Below are the code and all the weights of a small trained network. Each question names an input and a class and asks about switching units off, where a switched-off unit gives its printed mean instead of its output.

import numpy as np


def w(rows, s, z=0):
    codes = np.array(rows[::2]) - 128.0
    scale = np.full(codes.shape[1], s)
    scale[-1] = z or s
    return codes * scale


def norm(h):
    return h / np.sqrt((h * h).mean(-1, keepdims=True) + 1e-5)


def f(y):
    return y / 2 * (1 + np.tanh(0.7978845608 * (y + 0.044715 * y**3)))


def log_softmax(a):
    a = a - a.max(-1, keepdims=True)
    return a - np.log(np.exp(a).sum(-1, keepdims=True))


def net(x, mask):
    res = np.array(x, float).reshape(1, 5) / 4 @ E
    u = 0
    for l in range(2):
        y = f(norm(res) @ A[l][:, :-1].T + A[l][:, -1])
        res = res + np.where(mask[u : u + 6], y, B[l][:, -1]) @ B[l][:, :-1]
        u += 6
    return log_softmax(norm(res)[-1] @ U[:, :-1].T + U[:, -1])


A, B = {}, {}
E = w([
[108,119,129,128,148,126,115,112,144,107,138,126],'x0',
[118,112,140,134,122,163,118,145,159,134,93,104],'x1',
[128,123,230,205,138,12,145,151,186,205,97,176],'x2',
[94,119,121,175,102,130,83,254,95,124,169,170],'x3',
[145,126,161,121,109,148,117,101,126,125,143,178],'x4',
],0.0091)
A[0] = w([
[179,138,119,75,153,132,147,60,145,121,91,107,214],'L0N1',
[71,72,99,116,87,107,74,209,99,113,184,149,38],'L0N2',
[148,156,91,114,146,113,82,174,108,140,91,202,2],'L0N3',
[128,131,119,167,121,175,112,193,93,99,169,162,4],'L0N4',
[107,148,106,164,126,170,51,184,131,149,145,147,96],'L0N5',
[183,95,72,111,148,234,102,140,126,155,254,75,23],'L0N6',
],0.0088,0.0022)
B[0] = w([
[93,70,171,170,184,183,174,85,1,207,161,74,254],'L0N1',
[146,48,157,105,114,185,190,71,88,224,160,100,226],'L0N2',
[170,80,127,177,205,212,100,166,184,133,179,79,143],'L0N3',
[11,114,79,178,158,214,91,20,73,154,123,53,200],'L0N4',
[163,56,119,66,231,105,150,85,42,186,138,146,199],'L0N5',
[142,190,123,121,66,33,65,204,202,91,117,169,253],'L0N6',
],0.0084,0.0075)
A[1] = w([
[133,215,49,135,99,173,66,127,167,82,97,143,63],'L1N1',
[109,143,123,194,74,59,135,111,219,107,157,133,75],'L1N2',
[190,109,225,140,163,16,138,176,254,169,164,164,61],'L1N3',
[133,218,44,39,65,169,47,174,62,9,142,126,84],'L1N4',
[146,139,83,51,77,128,74,69,126,56,167,64,7],'L1N5',
[150,62,70,103,93,78,60,103,144,116,85,170,83],'L1N6',
],0.0061,0.002)
B[1] = w([
[146,180,24,210,82,73,123,169,115,24,98,134,153],'L1N1',
[95,188,182,72,194,108,21,148,174,42,88,131,150],'L1N2',
[125,167,6,79,51,123,68,182,190,1,71,172,247],'L1N3',
[134,196,190,187,130,5,145,215,239,20,102,166,254],'L1N4',
[159,104,129,169,91,167,98,165,200,150,119,193,201],'L1N5',
[97,159,108,99,150,10,144,49,158,52,61,175,130],'L1N6',
],0.0082,0.0052)
U = w([
[90,98,143,147,185,185,98,131,103,196,188,55,255],'0',
[104,255,110,157,101,108,48,234,226,56,107,162,1],'1',
],0.0082,0.0017)

Each question gives the input, the list of numbers given to net, and the class t.
The units are the neurons (one row each of A and B). Each row of codes is followed by its name. A weight is (code - 128) times the scale printed after its matrix; where a second scale follows, it is the last column's (A, B and U).
mask holds one flag per neuron, layer by layer. A switched-off neuron (its flag False) gives its mean, the last column of its row in B, instead of its output. The means were averaged over made-up inputs and are rounded, as every weight is.
A unit's drop is (log p(t) with every unit on - log p(t) with that unit switched off) / (log p(t) with every unit on - log p(t) with every unit switched off).
most important unit: the unit with the biggest drop
k most important neurons: the k neurons with the biggest drops, biggest first
k most important neurons of layer l: the k neurons of layer l with the biggest drops, biggest first
drop of u: that unit's drop, to one decimal
input [-3,-5,-7,-5,2], class 1: most important unit	L0N6
input [2,2,-7,-5,-5], class 1: 2 most important neurons of layer 0	(L0N6; L0N2)
input [2,-4,-7,4,8], class 1: 2 most important neurons	(L0N6; L0N1)
input [-1,3,-1,0,-5], class 1: 2 most important neurons	(L0N1; L0N2)
input [-3,2,-8,-7,-8], class 1: 2 most important neurons	(L0N6; L0N2)
input [8,-6,7,7,7], class 0: 3 most important neurons	(L0N6; L0N2; L1N4)
input [0,1,-5,-4,-4], class 1: 3 most important neurons	(L0N6; L0N2; L0N5)
input [-7,-6,-3,-2,-5], class 1: 3 most important neurons of layer 0	(L0N2; L0N6; L0N5)
input [3,-4,-5,8,8], class 0: drop of L0N2	1.3
input [-3,7,-7,3,-8], class 1: drop of L0N6	0.3
input [-3,3,5,7,-5], class 0: drop of L1N3	0.0
